Here is a tiny trained network, its code and every weight. The questions are about switching its units off for an input and a class, where a switched-off unit gives its printed mean instead of its output.

import numpy as np


def w(rows, s, z=0):
    codes = np.array(rows[::2]) - 128.0
    scale = np.full(codes.shape[1], s)
    scale[-1] = z or s
    return codes * scale


def norm(h):
    return h / np.sqrt((h * h).mean(-1, keepdims=True) + 1e-5)


def f(y):
    return np.maximum(y, 0)


def log_softmax(a):
    a = a - a.max(-1, keepdims=True)
    return a - np.log(np.exp(a).sum(-1, keepdims=True))


def net(x, mask):
    res = np.array(x, float).reshape(1, 6) / 4 @ E
    u = 0
    for l in range(2):
        y = f(norm(res) @ A[l][:, :-1].T + A[l][:, -1])
        res = res + np.where(mask[u : u + 12], y, B[l][:, -1]) @ B[l][:, :-1]
        u += 12
    return log_softmax(norm(res)[-1] @ U[:, :-1].T + U[:, -1])


A, B = {}, {}
E = w([
[166,141,167,122,27,62,139,162,118],'x0',
[83,99,141,144,61,152,68,148,120],'x1',
[56,119,158,110,103,68,114,12,75],'x2',
[136,86,202,89,133,108,83,135,44],'x3',
[94,159,86,100,134,154,231,164,76],'x4',
[165,71,150,195,185,208,182,160,177],'x5',
],0.011)
A[0] = w([
[107,122,108,144,111,138,157,126,102,34],'0.n1',
[144,154,91,111,118,173,162,161,132,51],'0.n2',
[88,71,194,106,164,108,128,43,74,79],'0.n3',
[80,194,85,150,105,116,114,96,227,39],'0.n4',
[204,102,212,150,129,84,162,108,131,87],'0.n5',
[198,120,170,137,128,110,161,199,108,123],'0.n6',
[193,103,169,121,133,107,149,203,142,92],'0.n7',
[113,123,127,110,159,132,124,111,168,16],'0.n8',
[137,107,145,99,12,75,93,121,31,54],'0.n9',
[166,79,150,164,121,196,92,164,165,1],'0.n10',
[92,133,114,148,92,166,252,141,102,77],'0.n11',
[164,174,105,50,218,118,129,155,79,83],'0.n12',
],0.014,0.0058)
B[0] = w([
[80,126,117,126,138,99,171,152,126,137],'0.n1',
[101,124,133,126,204,71,148,92,155,167],'0.n2',
[129,37,123,187,182,39,94,49,133,226],'0.n3',
[236,111,132,93,57,60,120,80,121,180],'0.n4',
[138,242,100,147,145,69,114,129,61,183],'0.n5',
[176,145,60,111,74,193,150,179,134,205],'0.n6',
[154,142,97,101,54,203,124,189,135,197],'0.n7',
[148,152,112,110,111,167,129,139,114,135],'0.n8',
[89,213,248,14,122,128,79,202,57,255],'0.n9',
[132,66,134,176,81,146,77,115,182,181],'0.n10',
[19,126,130,160,193,213,188,157,181,206],'0.n11',
[102,227,79,149,219,113,123,119,82,201],'0.n12',
],0.011)
A[1] = w([
[171,126,107,63,112,130,154,135,234,114],'1.n1',
[255,130,118,179,127,60,159,116,145,122],'1.n2',
[161,138,105,103,102,140,126,174,89,13],'1.n3',
[120,152,198,41,57,76,109,143,91,100],'1.n4',
[140,170,100,131,132,96,185,35,126,113],'1.n5',
[247,57,106,103,42,182,164,182,228,122],'1.n6',
[115,138,192,112,127,122,190,183,102,131],'1.n7',
[190,72,136,154,87,222,115,149,144,3],'1.n8',
[99,140,207,66,65,58,96,156,61,87],'1.n9',
[171,102,99,24,45,135,211,117,207,33],'1.n10',
[150,40,142,171,185,204,21,162,158,92],'1.n11',
[83,102,95,94,161,121,175,41,70,12],'1.n12',
],0.0094,0.005)
B[1] = w([
[122,69,125,190,58,64,101,164,163,172],'1.n1',
[203,130,30,80,123,139,67,133,117,176],'1.n2',
[57,94,152,138,137,149,143,101,145,149],'1.n3',
[116,153,214,130,96,228,58,101,56,243],'1.n4',
[183,80,123,128,114,102,88,142,190,171],'1.n5',
[166,77,154,196,2,173,98,122,193,229],'1.n6',
[143,141,106,94,78,185,137,121,131,182],'1.n7',
[208,92,120,71,89,119,129,158,150,170],'1.n8',
[94,208,202,73,95,140,124,94,80,254],'1.n9',
[95,21,186,159,76,146,73,163,167,161],'1.n10',
[42,26,182,141,70,159,146,165,111,187],'1.n11',
[177,99,138,188,39,129,138,134,162,163],'1.n12',
],0.0086,0.0089)
U = w([
[89,226,85,97,206,196,211,204,128,69],'0',
[213,143,90,115,185,24,81,62,94,7],'1',
[93,199,248,23,94,133,66,144,6,221],'2',
[173,81,117,145,14,195,117,182,168,171],'3',
[48,23,136,193,194,105,147,89,144,113],'4',
],0.015,0.002)

Each question gives the input, the list of numbers given to net, and the class t.
The units are the neurons (one row each of A and B). Each row of codes is followed by its name. A weight is (code - 128) times the scale printed after its matrix; where a second scale follows, it is the last column's (A, B and U).
mask holds one flag per neuron, layer by layer. A switched-off neuron (its flag False) gives its mean, the last column of its row in B, instead of its output. The means were averaged over made-up inputs and are rounded, as every weight is.
A unit's drop is (log p(t) with every unit on - log p(t) with that unit switched off) / (log p(t) with every unit on - log p(t) with every unit switched off).
The circuit of an input: a set's keep is (log p(t) with only the set's units on - log p(t) with every unit switched off) / (log p(t) with every unit on - log p(t) with every unit switched off). Starting from the 12 units with the biggest drops (on a tie, the unit counted first), units are removed one at a time, each time the one whose removal leaves the highest keep (on an exact tie, the one counted first), for as long as the keep stays at least 0.8.
circuit, biggest first: the units of the circuit, biggest drop first
top k neurons: the k neurons with the biggest drops, biggest first
top k neurons in layer l: the k neurons of layer l with the biggest drops, biggest first
drop of u: that unit's drop, to one decimal
input [-3,-4,-1,-7,-3,-5], class 1: circuit, biggest first -> [0.n7; 0.n9]
input [-4,-4,0,-7,-7,-5], class 3: circuit, biggest first -> [0.n9]
input [-8,0,3,-7,-1,2], class 3: top 2 neurons -> [0.n4; 0.n12]
input [4,-8,3,6,-3,7], class 1: circuit, biggest first -> [0.n5; 0.n9]
input [-6,6,3,-2,-6,5], class 4: top 2 neurons -> [0.n6; 0.n7]
input [-8,8,-2,0,2,-2], class 3: top 2 neurons in layer 0 -> [0.n9; 0.n3]
input [5,-2,8,-8,7,6], class 0: top 2 neurons -> [0.n11; 0.n3]
input [-2,-6,-8,-6,0,-4], class 1: top 2 neurons in layer 0 -> [0.n12; 0.n4]
input [4,-8,0,6,-8,8], class 3: top 3 neurons -> [0.n7; 0.n9; 0.n6]
input [-2,-6,8,-1,-5,7], class 1: top 2 neurons in layer 0 -> [0.n5; 0.n11]
input [-5,-3,3,-6,7,-5], class 0: top 2 neurons in layer 0 -> [0.n11; 0.n3]
input [-7,1,1,-2,5,2], class 0: top 2 neurons in layer 0 -> [0.n3; 0.n10]
input [-2,7,8,-8,8,7], class 0: top 2 neurons in layer 0 -> [0.n11; 0.n3]
input [3,4,1,-2,6,0], class 0: circuit, biggest first -> [0.n11]
input [-3,7,7,5,4,5], class 4: drop of 0.n3 -> 1.1
input [-2,0,5,-2,8,-1], class 4: drop of 0.n9 -> 0.2
input [8,-5,0,4,2,5], class 0: drop of 0.n7 -> -0.1
input [-8,2,0,5,-8,-3], class 4: drop of 1.n8 -> 0.0
